Each cloud of rows lies close to a flat space through zero, with a little noise off it. After each cloud: how many dimensions does that space have?
In the rows, 128 means zero.

P, 12 rows:
[[108 136 185 131]
 [126 125 133 155]
 [136 129 105  27]
 [130 128 107 149]
 [122 135 162 131]
 [115 139 190  97]
 [121 127 148 133]
 [136 120  98 161]
 [130 122 106 151]
 [125 134 156 114]
 [128 126 133 163]
 [128 131 138  63]]
 -> 2

Z (14 x 4):
[[127 144 109 135]
 [128 124 124 133]
 [142 116  97 142]
 [ 95 149 147 108]
 [ 84 166 116 121]
 [ 99 158 114 129]
 [ 90 167 123 115]
 [131 117 142 122]
 [126  95 183 111]
 [183  60 171 125]
 [146 115 142 128]
 [124 105 164 115]
 [ 96 139 161 108]
 [182  78 131 139]]
 -> 2

B:
[[147 152 115 129]
 [146 149 108 131]
 [120 123 133 126]
 [153 155 105 128]
 [ 96  91 156 122]
 [152 161 101 132]
 [130 135 128 132]
 [159 166  98 132]
 [113 109 145 127]
 [145 141 112 131]
 [121 117 142 128]
 [113 113 143 128]
 [ 89  82 167 129]
 [124 128 125 120]
 [126 129 130 127]
 [212 224  50 128]]
 -> 1

U, 15 rows:
[[113 131 128 139]
 [156 126 126 109]
 [145 129 131 116]
 [190 127 133  84]
 [ 67 126 124 173]
 [205 126 135  71]
 [146 129 128 112]
 [117 131 127 138]
 [ 58 131 122 179]
 [108 128 128 138]
 [162 128 129 102]
 [151 130 130 114]
 [139 126 128 117]
 [ 92 127 123 151]
 [ 75 128 123 169]]
 -> 1

[[142  98 121 130]
 [124 102 159 128]
 [137  64 134 137]
 [123  88 145 134]
 [133  62 187 125]
 [140 117 125 125]
 [125  91 140 134]
 [137 134 129 122]
 [117 165 143 119]
 [130 161 101 128]
 [137 207 146  98]]
 -> 3

[[135 174 164 161]
 [103  80 103  80]
 [131 129 123 130]
 [132 140 136 137]
 [125 139 167 119]
 [116 113 151 100]
 [ 95  89 121  74]
 [128 159 184 134]
 [135 127 136 122]
 [156 126 162 125]
 [135 126 103 149]
 [131 113 130 113]
 [131 103 115 109]
 [138  94  71 125]
 [135 110 106 121]
 [127 145 142 135]
 [ 94  48  89  54]
 [124 134 128 129]
 [ 97 104 107  99]]
 -> 3

L:
[[125 106 124 136]
 [119  93 112 144]
 [142 182 187  97]
 [109  55  52 171]
 [128 144 115 124]
 [133 119 176 123]
 [137 144 176 115]
 [121  83 134 145]
 [135 145 144 116]
 [131 168 100 115]
 [125 126  87 135]
 [130 115 163 126]
 [121 115  88 140]
 [131 159  91 121]
 [132 122 143 130]
 [124  98 144 139]]
 -> 2

[[128 155 152 146]
 [123 169 171 160]
 [124 161 162 154]
 [129 118 118 123]
 [124 151 148 143]
 [129 120 122 122]
 [128 142 138 137]
 [127 161 160 154]
 [135  57  57  72]
 [129 118 118 119]
 [126 147 146 145]
 [125 174 175 164]
 [123 154 155 147]
 [127 159 157 150]]
 -> 1

H, 18 rows:
[[108 142 124 106]
 [105 140 120 101]
 [123 170 169 127]
 [126 128 129 129]
 [109 143 125 108]
 [118 106 101 126]
 [146 122 137 148]
 [147 133 148 144]
 [ 94  97  65  95]
 [167  99 136 169]
 [136 111 121 135]
 [130 148 141 121]
 [136  84  85 133]
 [146 129 151 145]
 [167  76 113 169]
 [129 121 126 130]
 [191 152 206 179]
 [ 94 136 118 101]]
 -> 2

V (14 x 4):
[[131  83 116 113]
 [131 108 122 120]
 [127 148 130 131]
 [131 120 124 125]
 [122 209 140 147]
 [132 101 121 122]
 [122 207 142 149]
 [124 155 135 136]
 [124 158 133 133]
 [128  59 118 108]
 [126 123 125 130]
 [127 118 122 123]
 [131  42 112 105]
 [125 192 139 144]]
 -> 1

C:
[[ 93 139 104 104]
 [131 134 142 162]
 [162 105 114  73]
 [111 138 132 148]
 [ 94 140  99 101]
 [108 146 103 123]
 [149 144 105 126]
 [142 172 112 189]
 [154 108 114  70]
 [145  81 143  65]
 [132 148 117 153]
 [162 132 142 163]
 [122 146 114 138]
 [121 136 119 128]
 [ 72 134 139 149]]
 -> 3

X (15 x 4):
[[145 115 139 137]
 [139 118 135 136]
 [144 112 137 140]
 [224  60 186 187]
 [ 95 152 110 106]
 [128 130 131 126]
 [149 113 141 139]
 [123 133 126 125]
 [128 122 130 130]
 [199  77 171 172]
 [144 121 138 136]
 [106 145 110 111]
 [125 135 124 121]
 [112 141 118 117]
 [146 111 143 140]]
 -> 1

[[ 58 147 123 108]
 [126 112 123 130]
 [ 84 123 121 118]
 [113 119 123 128]
 [ 88 138 124 116]
 [ 22 103 107 108]
 [183 125 135 142]
 [ 87  88 112 124]
 [ 68 105 113 116]
 [112 121 124 123]
 [144 180 142 122]
 [142  90 120 140]
 [114 144 131 119]
 [116 139 128 123]
 [155 108 126 137]
 [154 185 142 124]
 [121 167 135 121]
 [101 151 132 118]
 [175 113 133 144]]
 -> 2

E (19 x 4):
[[ 98 119 117 123]
 [ 89 114 149 131]
 [140 106 123 114]
 [ 97 123  82 114]
 [ 62 112 151 138]
 [164 161 139 152]
 [100 192 125 177]
 [ 85 118 115 128]
 [151 122  81 107]
 [177 152 126 133]
 [ 59 114 113 127]
 [ 91 166 145 170]
 [134  97 138 112]
 [137 145 105 127]
 [106 118 102 119]
 [119  87 152 111]
 [127 134 142 141]
 [129 119 147 128]
 [ 75 118 152 134]]
 -> 3

[[163 164 112 129]
 [171 164 124 137]
 [131 120 192 157]
 [128 152 154 139]
 [153 182 163 149]
 [137  93 136 132]
 [157 167 129 134]
 [157 122 163 148]
 [139 104 140 135]]
 -> 3

[[137 118 116 127]
 [ 30 188 184 142]
 [158  92  93 135]
 [168 126 124 114]
 [146 141 140 122]
 [118 121 128 134]
 [205 103 101 114]
 [123 101 104 128]
 [163  99  98 126]
 [ 89 138 141 132]
 [139 107 108 129]
 [134 147 143 120]
 [118 135 131 126]
 [137 121 117 126]
 [ 73 156 166 133]
 [ 89 105 118 142]
 [ 97 136 134 131]
 [166 114 115 122]]
 -> 2

N (11 x 4):
[[117 138 136  82]
 [137 117 121 175]
 [132 127 133  88]
 [ 89 159 101 214]
 [121 135 121 126]
 [137 116 130 114]
 [161  99 131 143]
 [157 101 144  95]
 [126 124 121 181]
 [122 131 119 182]
 [105 148 117 144]]
 -> 2

D:
[[138 110 160 121]
 [ 87 142  52 123]
 [136 100 185 107]
 [108 119 100 119]
 [106 135  91 121]
 [126 101 159 102]
 [125 145  99 142]
 [130 148 104 144]]
 -> 2

[[ 97 157 112 173]
 [112 148 123 153]
 [ 96 133 116 160]
 [102 130 120 142]
 [ 97 112 114 146]
 [138 122 130 117]
 [176  79 152  60]
 [143 166 135 141]
 [ 86 111 101 150]
 [124 169 124 156]
 [179 104 152  74]
 [ 95 106 110 138]
 [127  85 130 104]
 [130 104 130 116]
 [135  99 133 106]
 [163 153 145 112]]
 -> 2

J, 16 rows:
[[137 116 128 122]
 [101 141 125 172]
 [142  91 126 159]
 [157  54 128 186]
 [161  64 128 158]
 [106 158 127 130]
 [142 128 131  95]
 [ 91 176 126 139]
 [121 123 127 153]
 [147 104 129 122]
 [ 97 166 125 141]
 [131 125 128 123]
 [159 105 132  89]
 [ 88 185 125 127]
 [134 126 130 116]
 [ 92 162 124 159]]
 -> 2

[[120  94 116 109]
 [135  99 136 139]
 [140 104 147 155]
 [134 156 156 159]
 [124 185 119 117]
 [100 185  80  62]
 [126 139 120 121]
 [136 149 145 153]
 [138 122 144 149]
 [130 133 131 137]
 [112 175 101  97]
 [132  44 117 120]
 [132 118 133 131]]
 -> 2

W, 11 rows:
[[120 108 165  97]
 [106 101 127  93]
 [125 146 191 104]
 [148 118 128 139]
 [ 67 154 102 101]
 [100 125 182  79]
 [149 140 125 152]
 [142 139 139 142]
 [106 120 160  94]
 [143  96 101 138]
 [120 104 112 120]]
 -> 3

[[155 153 107 175]
 [123 123 132 117]
 [ 96  97 153  69]
 [118 118 135 109]
 [140 138 121 147]
 [124 125 129 122]
 [105 104 144  84]
 [138 136 122 143]
 [ 93  94 155  66]
 [138 138 119 148]
 [153 152 109 176]
 [125 128 130 124]
 [ 89  91 155  58]]
 -> 1

F, 13 rows:
[[ 78 122  99 118]
 [194 135 164 142]
 [ 57 121  90 111]
 [127 128 126 126]
 [126 129 129 127]
 [145 130 138 130]
 [205 137 169 146]
 [ 46 119  81 109]
 [127 128 127 127]
 [123 126 124 125]
 [146 131 140 133]
 [142 129 136 130]
 [105 125 116 122]]
 -> 1

G:
[[121 146 120 130]
 [134 126 124 155]
 [127 159 103 168]
 [129 105 142 113]
 [139 122 123 147]
 [135 122 134 118]
 [155  81 147 124]
 [145 118 125 144]
 [108 124 147  72]
 [141 135 110 182]
 [133 131 124 148]
 [114 120 147  78]
 [135 132 128 135]
 [135 121 131 140]
 [157 133  97 208]
 [132 141 110 158]
 [116 127 142  90]
 [101 132 151  68]
 [149 149  83 234]]
 -> 2

K, 5 rows:
[[166  97 137 137]
 [ 73 171 116 115]
 [184  85 139 142]
 [139 124 131 131]
 [142 112 130 131]]
 -> 1

S, 15 rows:
[[124 137 155 129]
 [138  95  49 128]
 [135 103  67 128]
 [131 121 109 127]
 [137 101  65 128]
 [124 140 154 126]
 [126 139 155 127]
 [130 129 128 126]
 [134 110  80 129]
 [127 128 123 128]
 [138  96  57 130]
 [118 164 210 127]
 [135 105  77 128]
 [124 138 150 128]
 [124 138 149 129]]
 -> 1

R:
[[ 90 105  86 133]
 [143 121 124 127]
 [125 121 122 128]
 [152 153 164 123]
 [164 121 134 124]
 [122  96  89 137]
 [128 161 163 120]
 [148 121 130 125]
 [147 176 185 120]
 [ 90 132 118 130]
 [104 139 126 130]
 [ 70 107  87 137]
 [ 73  62  39 146]
 [152 110 117 131]
 [138 109 110 130]
 [137 172 183 123]
 [164 128 138 129]
 [108 126 123 130]
 [133 124 121 127]]
 -> 2

Q (8 x 4):
[[122 161 121 122]
 [143  54 139 147]
 [135  80 135 137]
 [143  77 140 141]
 [125 147 127 124]
 [127 134 128 124]
 [130 143 126 123]
 [149  44 140 147]]
 -> 1

T, 11 rows:
[[136 147 138  76]
 [124 174 166  76]
 [142 128 126 147]
 [102  99 112 122]
 [115 120 121  78]
 [ 72 127 146 125]
 [144 168 151  85]
 [114 101 107  90]
 [156 119 105 101]
 [ 94 142 156 114]
 [122 112 119 135]]
 -> 3

A, 17 rows:
[[160 175 127 138]
 [ 94  89 137 110]
 [153 184 125 131]
 [103 115  73 122]
 [154 139 119 141]
 [107 146  72 115]
 [108  72 141 128]
 [126 177 148 115]
 [ 92 136  94 110]
 [117  95 126 127]
 [143 149 172 131]
 [148 165 143 133]
 [ 85 105 111 111]
 [ 98 131 144 108]
 [130 136 102 132]
 [151 195 157 125]
 [125 146 114 122]]
 -> 3

Y:
[[180 172 162 189]
 [149 140 136 152]
 [146 167 165 154]
 [143 117 117 145]
 [103  75  80  99]
 [135 135 133 139]
 [104 121 126 102]
 [132 123 123 130]
 [114  92  95 105]
 [135 141 144 135]]
 -> 2

[[134 115 113 125]
 [120 150 163 157]
 [118 140 130  96]
 [130 117 118 107]
 [145 101 107 147]
 [120 147 153 154]
 [102 179 145 155]
 [ 98 179 138 114]
 [121 140 122 133]
 [112 150 124 102]
 [145 109 128 179]
 [147  82  78  78]
 [135 115 110 133]
 [132 129 151 154]
 [159  76 104 143]
 [107 167 164 108]
 [147  84  72  84]]
 -> 3

[[181 118 112 124]
 [218 122 104 127]
 [106 133 130 129]
 [160 158 123 138]
 [137 140 127 130]
 [105 138 137 135]
 [108 109 131 122]
 [245 126  96 130]
 [104 110 136 119]
 [167 137 116 134]
 [157 124 120 126]
 [ 46 131 153 129]
 [110 112 137 120]
 [141  99 120 116]
 [169 126 116 127]
 [102 125 138 123]
 [ 96 119 136 125]
 [110  97 131 119]]
 -> 2

M (15 x 4):
[[129 129 127 131]
 [120 122 127 120]
 [112 110 126 106]
 [126 127 130 127]
 [ 93  90 125  87]
 [131 132 128 130]
 [ 57  51 126  42]
 [ 75  69 123  64]
 [125 124 128 121]
 [116 114 126 114]
 [149 151 129 153]
 [131 131 129 130]
 [126 127 128 124]
 [146 149 131 151]
 [156 161 131 161]]
 -> 1

[[131 134  71 162]
 [100 108 204 152]
 [114 133 126 161]
 [122  95 145 155]
 [148 105 131  82]
 [123 135 128 131]
 [134 113  68 178]
 [121 142 133 125]
 [140 115  98 133]
 [137 134 101 124]]
 -> 3
